Below is a small trained network, with its code and all its weights. Each question gives an input and a target symbol and asks what happens when units are switched off, that is, made to give their printed mean instead of their output.

import numpy as np


def w(rows, s, z=0):
    codes = np.array(rows[::2]) - 128.0
    scale = np.full(codes.shape[1], s)
    scale[-1] = z or s
    return codes * scale


def softmax(a):
    e = np.exp(a - a.max(-1, keepdims=True))
    return e / e.sum(-1, keepdims=True)


def log_softmax(a):
    a = a - a.max(-1, keepdims=True)
    return a - np.log(np.exp(a).sum(-1, keepdims=True))


def net(x, mask):
    ids = ['αβεμπσ'.index(c) for c in x.split()]
    T = len(ids)
    res = E[ids] + P[:T]
    u = 0
    for l in range(3):
        r = res
        for j in range(2):
            rows = slice(4 * j, 4 * j + 4)
            q, k, v = (r @ M[l][rows].T for M in (Q, K, V))
            z = softmax(np.where(np.tri(T) > 0, q @ k.T / 4**0.5, -1e9)) @ v
            o = O[l][rows]
            res = res + np.where(mask[u + j], z, o[:, -1]) @ o[:, :-1]
        u += 2
    return log_softmax(res[-1] @ U[:, :-1].T + U[:, -1])


Q, K, V, O = {}, {}, {}, {}
E = w([
[160,95,114],'α',
[7,65,110],'β',
[188,149,117],'ε',
[253,117,75],'μ',
[141,156,119],'π',
[122,66,206],'σ',
],0.012)
P = w([
[180,151,188],'0',
[143,126,229],'1',
[99,215,42],'2',
[139,150,143],'3',
[77,62,164],'4',
[118,249,14],'5',
[143,155,204],'6',
[82,20,102],'7',
],0.013)
Q[0] = w([
[95,249,151],'0.h1',
[52,135,56],'0.h1',
[116,211,211],'0.h1',
[126,156,251],'0.h1',
[133,73,77],'0.h2',
[129,89,87],'0.h2',
[174,121,169],'0.h2',
[92,173,49],'0.h2',
],0.012)
K[0] = w([
[74,160,113],'0.h1',
[122,223,47],'0.h1',
[2,94,71],'0.h1',
[154,51,79],'0.h1',
[68,156,54],'0.h2',
[192,58,75],'0.h2',
[174,96,92],'0.h2',
[218,187,204],'0.h2',
],0.0082)
V[0] = w([
[94,226,230],'0.h1',
[121,107,153],'0.h1',
[155,123,251],'0.h1',
[225,42,163],'0.h1',
[207,161,126],'0.h2',
[175,193,38],'0.h2',
[181,2,190],'0.h2',
[167,62,175],'0.h2',
],0.0079)
O[0] = w([
[2,155,118,214],'0.h1',
[82,137,109,125],'0.h1',
[85,182,122,251],'0.h1',
[110,112,144,233],'0.h1',
[180,171,188,239],'0.h2',
[131,126,129,123],'0.h2',
[219,125,179,224],'0.h2',
[181,50,2,206],'0.h2',
],0.0079,0.0027)
Q[1] = w([
[144,26,118],'1.h1',
[173,237,45],'1.h1',
[120,18,191],'1.h1',
[112,112,144],'1.h1',
[253,104,204],'1.h2',
[201,101,178],'1.h2',
[205,94,203],'1.h2',
[189,234,162],'1.h2',
],0.0062)
K[1] = w([
[124,80,87],'1.h1',
[113,135,115],'1.h1',
[126,106,85],'1.h1',
[170,77,142],'1.h1',
[156,139,72],'1.h2',
[117,130,147],'1.h2',
[101,152,76],'1.h2',
[130,113,252],'1.h2',
],0.014)
V[1] = w([
[62,145,77],'1.h1',
[233,219,223],'1.h1',
[42,134,117],'1.h1',
[212,244,82],'1.h1',
[179,255,21],'1.h2',
[5,226,89],'1.h2',
[138,79,66],'1.h2',
[246,247,180],'1.h2',
],0.0071)
O[1] = w([
[49,254,26,76],'1.h1',
[183,140,180,246],'1.h1',
[54,117,200,78],'1.h1',
[188,78,120,187],'1.h1',
[254,124,232,157],'1.h2',
[134,221,230,67],'1.h2',
[130,60,155,97],'1.h2',
[81,210,114,255],'1.h2',
],0.0056,0.0065)
Q[2] = w([
[172,198,108],'2.h1',
[56,173,114],'2.h1',
[77,122,2],'2.h1',
[186,98,146],'2.h1',
[160,138,94],'2.h2',
[238,247,70],'2.h2',
[15,96,201],'2.h2',
[77,88,69],'2.h2',
],0.0079)
K[2] = w([
[164,142,186],'2.h1',
[150,115,63],'2.h1',
[211,159,130],'2.h1',
[175,71,182],'2.h1',
[163,194,140],'2.h2',
[141,171,185],'2.h2',
[2,150,135],'2.h2',
[144,125,101],'2.h2',
],0.011)
V[2] = w([
[179,152,127],'2.h1',
[119,132,82],'2.h1',
[42,181,162],'2.h1',
[139,173,136],'2.h1',
[64,3,152],'2.h2',
[98,167,80],'2.h2',
[123,77,22],'2.h2',
[163,155,58],'2.h2',
],0.013)
O[2] = w([
[166,142,217,223],'2.h1',
[193,103,202,81],'2.h1',
[96,51,96,1],'2.h1',
[193,111,170,159],'2.h1',
[254,203,59,3],'2.h2',
[217,139,247,27],'2.h2',
[241,159,169,47],'2.h2',
[129,74,187,160],'2.h2',
],0.0064,0.0082)
U = w([
[55,144,159,79],'α',
[92,176,74,212],'β',
[112,116,187,65],'ε',
[138,2,139,243],'μ',
[53,233,200,1],'π',
[54,107,60,61],'σ',
],0.0068,0.0038)

Each question gives the input, a string of symbols that net reads in full, and the target symbol t.
The units are the heads (4 rows each of Q, K, V and O). Each row of codes is followed by its name. A weight is (code - 128) times the scale printed after its matrix; where a second scale follows, it is the last column's (O and U).
mask holds one flag per head, layer by layer. A switched-off head (its flag False) gives its mean, the last column of its rows in O, instead of its output. The means were averaged over made-up inputs and are rounded, as every weight is.
A unit's drop is (log p(t) with every unit on - log p(t) with that unit switched off) / (log p(t) with every unit on - log p(t) with every unit switched off).
The circuit of an input: a set's keep is (log p(t) with only the set's units on - log p(t) with every unit switched off) / (log p(t) with every unit on - log p(t) with every unit switched off). Starting from all 6 units, units are removed one at a time, each time the one whose removal leaves the highest keep (on an exact tie, the one counted first), for as long as the keep stays at least 0.8.
units of the circuit, in order: the units of the circuit, biggest drop first
unit that matters most: the unit with the biggest drop
which heads matter: for each layer, one digit per head in row order, 1 if its drop is at least 0.15 and else 0, layers parted by /
drop when u is switched off: that unit's drop, to one decimal
input σ β β, target μ: which heads matter : 11 / 01 / 01
input μ α ε π π ε, target π: which heads matter : 01 / 11 / 10
input σ σ μ, target μ: units of the circuit, in order : 0.h1; 0.h2; 2.h2
input σ π π α μ α, target μ: units of the circuit, in order : 0.h1; 2.h2
input σ π ε, target μ: unit that matters most : 0.h1
input σ μ μ, target μ: units of the circuit, in order : 2.h2; 1.h2; 0.h2
input μ σ μ, target π: units of the circuit, in order : 2.h1; 0.h1; 1.h1
input μ σ α, target π: units of the circuit, in order : 2.h1; 1.h1
input σ π α α π ε, target μ: units of the circuit, in order : 0.h1; 2.h2
input π μ β ε α π ε σ, target β: units of the circuit, in order : 0.h2; 2.h2
input σ α β π α π α σ, target β: which heads matter : 11 / 00 / 01
input π σ α α β π, target σ: units of the circuit, in order : 1.h2; 2.h2
input β σ β σ π α ε, target β: which heads matter : 01 / 11 / 11
input σ α β π μ α β α, target β: unit that matters most : 0.h1
input β ε α π α, target β: which heads matter : 01 / 01 / 01
input μ π π, target π: units of the circuit, in order : 2.h1; 1.h1; 0.h2
input σ σ μ ε μ σ, target μ: units of the circuit, in order : 0.h1; 0.h2; 2.h2
input μ β π μ α μ, target π: which heads matter : 01 / 10 / 10
input ε β σ σ π, target β: units of the circuit, in order : 2.h2; 0.h2; 1.h1
input π σ ε β β π π, target σ: unit that matters most : 2.h1
input β β ε π β, target β: which heads matter : 01 / 00 / 01
input μ ε α π α π, target π: units of the circuit, in order : 2.h1; 1.h1
input μ π α, target π: units of the circuit, in order : 2.h1; 1.h1; 0.h2
input σ ε σ μ ε α, target μ: drop when 0.h1 is switched off : 1.0
input μ β σ π α π μ β, target β: drop when 0.h2 is switched off : 0.2
